Below are the code and all the weights of a small trained network. Each question names an input and a class and asks about switching units off, where a switched-off unit gives its printed mean instead of its output.

import numpy as np


def w(rows, s, z=0):
    codes = np.array(rows[::2]) - 128.0
    scale = np.full(codes.shape[1], s)
    scale[-1] = z or s
    return codes * scale


def f(y):
    return y / 2 * (1 + np.tanh(0.7978845608 * (y + 0.044715 * y**3)))


def log_softmax(a):
    a = a - a.max(-1, keepdims=True)
    return a - np.log(np.exp(a).sum(-1, keepdims=True))


def net(x, mask):
    res = np.array(x, float).reshape(1, 4) / 4 @ E
    y = f(res @ A[0][:, :-1].T + A[0][:, -1])
    res = res + np.where(mask, y, B[0][:, -1]) @ B[0][:, :-1]
    return log_softmax(res[-1] @ U[:, :-1].T + U[:, -1])


A, B = {}, {}
E = w([
[125,119,106,148,133],'x0',
[173,158,227,39,62],'x1',
[168,184,16,76,96],'x2',
[195,163,115,255,176],'x3',
],0.0095)
A[0] = w([
[231,143,119,177,147,54],'n0',
[210,182,111,167,156,105],'n1',
[126,57,158,143,138,58],'n2',
[97,77,87,158,222,216],'n3',
[35,54,84,27,155,54],'n4',
[73,111,216,189,126,102],'n5',
[125,67,175,134,166,72],'n6',
[84,84,167,159,114,68],'n7',
[114,73,37,186,204,163],'n8',
[117,165,50,58,178,82],'n9',
[85,92,186,114,215,122],'n10',
[106,181,126,143,199,243],'n11',
[125,69,184,137,159,67],'n12',
[63,156,170,128,210,122],'n13',
[218,118,139,166,190,69],'n14',
[158,156,75,89,147,66],'n15',
[122,252,62,146,77,67],'n16',
[254,161,188,89,102,253],'n17',
[138,154,23,62,51,95],'n18',
[135,29,33,113,156,180],'n19',
[144,92,101,142,188,69],'n20',
],0.0094,0.005)
B[0] = w([
[65,184,156,179,80,173],'n0',
[88,210,134,122,140,183],'n1',
[163,147,130,88,32,146],'n2',
[97,102,108,110,162,233],'n3',
[51,235,230,202,85,206],'n4',
[183,163,90,41,93,204],'n5',
[189,177,94,88,59,160],'n6',
[192,213,109,88,72,157],'n7',
[107,134,138,9,113,242],'n8',
[167,189,146,65,97,170],'n9',
[174,166,74,74,109,189],'n10',
[99,102,144,59,131,191],'n11',
[178,174,115,128,138,164],'n12',
[183,113,108,63,101,164],'n13',
[56,254,132,169,89,168],'n14',
[227,142,87,160,83,149],'n15',
[188,120,117,111,95,177],'n16',
[84,72,150,46,200,254],'n17',
[133,128,124,98,106,215],'n18',
[154,131,143,88,201,199],'n19',
[142,219,199,111,137,146],'n20',
],0.0072,0.0089)
U = w([
[241,133,67,90,66,63],'0',
[131,109,130,94,148,236],'1',
[63,158,165,149,71,92],'2',
[128,90,133,68,191,127],'3',
[101,2,80,150,149,180],'4',
[204,36,121,235,122,2],'5',
],0.012,0.0089)

Each question gives the input, the list of numbers given to net, and the class t.
The units are the neurons (one row each of A and B). Each row of codes is followed by its name. A weight is (code - 128) times the scale printed after its matrix; where a second scale follows, it is the last column's (A, B and U).
mask holds one flag per neuron, in row order. A switched-off neuron (its flag False) gives its mean, the last column of its row in B, instead of its output. The means were averaged over made-up inputs and are rounded, as every weight is.
A unit's drop is (log p(t) with every unit on - log p(t) with that unit switched off) / (log p(t) with every unit on - log p(t) with every unit switched off).
The circuit of an input: a set's keep is (log p(t) with only the set's units on - log p(t) with every unit switched off) / (log p(t) with every unit on - log p(t) with every unit switched off). Starting from the 12 units with the biggest drops (on a tie, the unit counted first), units are removed one at a time, each time the one whose removal leaves the highest keep (on an exact tie, the one counted first), for as long as the keep stays at least 0.8.
circuit, biggest first: the units of the circuit, biggest drop first
k most important neurons: the k neurons with the biggest drops, biggest first
drop of u: that unit's drop, to one decimal
input [6,8,-2,-2], class 3: 2 most important neurons	(n17, n4)
input [-6,2,-4,-7], class 2: most important neuron	(n4)
input [5,7,6,8], class 2: circuit, biggest first	(n0, n1)
input [0,0,-5,5], class 0: circuit, biggest first	(n5, n17)
input [0,-2,-4,-1], class 0: circuit, biggest first	(n17, n10, n4)
input [-8,6,4,6], class 1: 2 most important neurons	(n17, n4)
input [0,-1,2,5], class 2: 2 most important neurons	(n0, n14)
input [-8,6,7,5], class 1: 2 most important neurons	(n17, n5)
input [2,0,-5,-6], class 2: 2 most important neurons	(n4, n17)
input [-4,6,6,8], class 2: circuit, biggest first	(n0, n1)
input [2,-1,3,-5], class 2: 2 most important neurons	(n4, n17)
input [5,8,2,2], class 3: drop of n17	0.4
input [5,1,-3,-7], class 2: drop of n4	0.6
input [4,-1,-3,-7], class 2: circuit, biggest first	(n4)
input [-3,-3,-1,-6], class 2: drop of n4	0.9
